Below are the code and all the weights of a small trained network. Each question names an input and a target symbol and asks about switching units off, where a switched-off unit gives its printed mean instead of its output.

import numpy as np


def w(rows, s, z=0):
    codes = np.array(rows[::2]) - 128.0
    scale = np.full(codes.shape[1], s)
    scale[-1] = z or s
    return codes * scale


def norm(h):
    return h / np.sqrt((h * h).mean(-1, keepdims=True) + 1e-5)


def f(y):
    return np.maximum(y, 0)


def softmax(a):
    e = np.exp(a - a.max(-1, keepdims=True))
    return e / e.sum(-1, keepdims=True)


def log_softmax(a):
    a = a - a.max(-1, keepdims=True)
    return a - np.log(np.exp(a).sum(-1, keepdims=True))


def net(x, mask):
    ids = ['αγδηθλφ'.index(c) for c in x.split()]
    T = len(ids)
    res = E[ids] + P[:T]
    q, k, v = (norm(res) @ M[0].T for M in (Q, K, V))
    z = softmax(np.where(np.tri(T) > 0, q @ k.T / 2**0.5, -1e9)) @ v
    res = res + np.where(mask[0], z, O[0][:, -1]) @ O[0][:, :-1]
    y = f(norm(res) @ A[0][:, :-1].T + A[0][:, -1])
    res = res + np.where(mask[1:17], y, B[0][:, -1]) @ B[0][:, :-1]
    return log_softmax(norm(res)[-1] @ U[:, :-1].T + U[:, -1])


Q, K, V, O, A, B = {}, {}, {}, {}, {}, {}
E = w([
[92,106,58],'α',
[147,124,71],'γ',
[70,3,145],'δ',
[128,110,156],'η',
[129,110,154],'θ',
[161,124,107],'λ',
[112,104,150],'φ',
],0.026)
P = w([
[90,206,169],'0',
[123,163,166],'1',
[171,122,162],'2',
[177,91,170],'3',
[182,58,156],'4',
[244,44,156],'5',
],0.011)
Q[0] = w([
[9,231,197],'H1',
[161,100,170],'H1',
],0.013)
K[0] = w([
[146,255,124],'H1',
[113,105,90],'H1',
],0.019)
V[0] = w([
[169,173,237],'H1',
[254,193,93],'H1',
],0.024)
O[0] = w([
[64,229,214,74],'H1',
[216,248,109,5],'H1',
],0.017,0.02)
A[0] = w([
[68,140,61,1],'N1',
[94,134,90,53],'N2',
[237,111,44,156],'N3',
[195,70,148,87],'N4',
[76,251,121,42],'N5',
[118,79,125,182],'N6',
[144,165,92,114],'N7',
[94,130,7,54],'N8',
[217,192,90,126],'N9',
[168,157,106,140],'N10',
[66,185,94,124],'N11',
[68,187,108,125],'N12',
[103,124,120,125],'N13',
[137,87,244,186],'N14',
[81,197,99,52],'N15',
[79,152,138,66],'N16',
],0.022,0.0049)
B[0] = w([
[194,114,129,134],'N1',
[162,124,126,132],'N2',
[68,158,40,195],'N3',
[161,111,166,194],'N4',
[221,166,48,152],'N5',
[135,169,152,254],'N6',
[96,119,162,140],'N7',
[190,143,176,169],'N8',
[2,93,135,159],'N9',
[69,111,132,143],'N10',
[176,139,147,140],'N11',
[175,105,151,143],'N12',
[135,135,122,156],'N13',
[137,190,129,221],'N14',
[190,144,109,137],'N15',
[130,87,142,140],'N16',
],0.055,0.013)
U = w([
[179,5,186,2],'α',
[174,36,52,189],'γ',
[33,121,106,246],'δ',
[195,168,148,65],'η',
[188,165,149,48],'θ',
[98,176,99,203],'λ',
[98,198,230,100],'φ',
],0.011,0.0033)

Each question gives the input, a string of symbols that net reads in full, and the target symbol t.
The units are the heads (2 rows each of Q, K, V and O) and the neurons (one row each of A and B). Each row of codes is followed by its name. A weight is (code - 128) times the scale printed after its matrix; where a second scale follows, it is the last column's (O, A, B and U).
mask holds one flag per unit, heads first, then neurons. A switched-off unit (its flag False) gives its mean, the last column of its rows in O or B, instead of its output. The means were averaged over made-up inputs and are rounded, as every weight is.
A unit's drop is (log p(t) with every unit on - log p(t) with that unit switched off) / (log p(t) with every unit on - log p(t) with every unit switched off).
The circuit of an input: a set's keep is (log p(t) with only the set's units on - log p(t) with every unit switched off) / (log p(t) with every unit on - log p(t) with every unit switched off). Starting from the 12 units with the biggest drops (on a tie, the unit counted first), units are removed one at a time, each time the one whose removal leaves the highest keep (on an exact tie, the one counted first), for as long as the keep stays at least 0.8.
circuit, biggest first: the units of the circuit, biggest drop first
most important unit: the unit with the biggest drop
top k neurons: the k neurons with the biggest drops, biggest first
drop when u is switched off: that unit's drop, to one decimal
input φ η α γ λ, target δ: top 2 neurons -> (N3; N9)
input δ α α θ α γ, target α: circuit, biggest first -> (H1; N3)
input η η α α λ, target γ: top 3 neurons -> (N3; N14; N4)
input η λ γ λ, target δ: top neuron -> (N9)
input δ θ δ γ, target α: circuit, biggest first -> (N3; H1)
input δ α α λ θ, target α: top 2 neurons -> (N3; N9)
input θ δ θ α γ λ, target α: circuit, biggest first -> (H1; N3)
input α α α λ φ α, target φ: top 2 neurons -> (N5; N3)
input λ φ λ η, target η: circuit, biggest first -> (H1; N5)
input λ φ α γ, target γ: top 2 neurons -> (N14; N3)
input δ α θ, target α: drop when H1 is switched off -> 0.6
input α α λ θ, target γ: drop when N4 is switched off -> 0.1
input λ α η, target γ: drop when H1 is switched off -> 0.8
input η α θ α, target η: most important unit -> N8
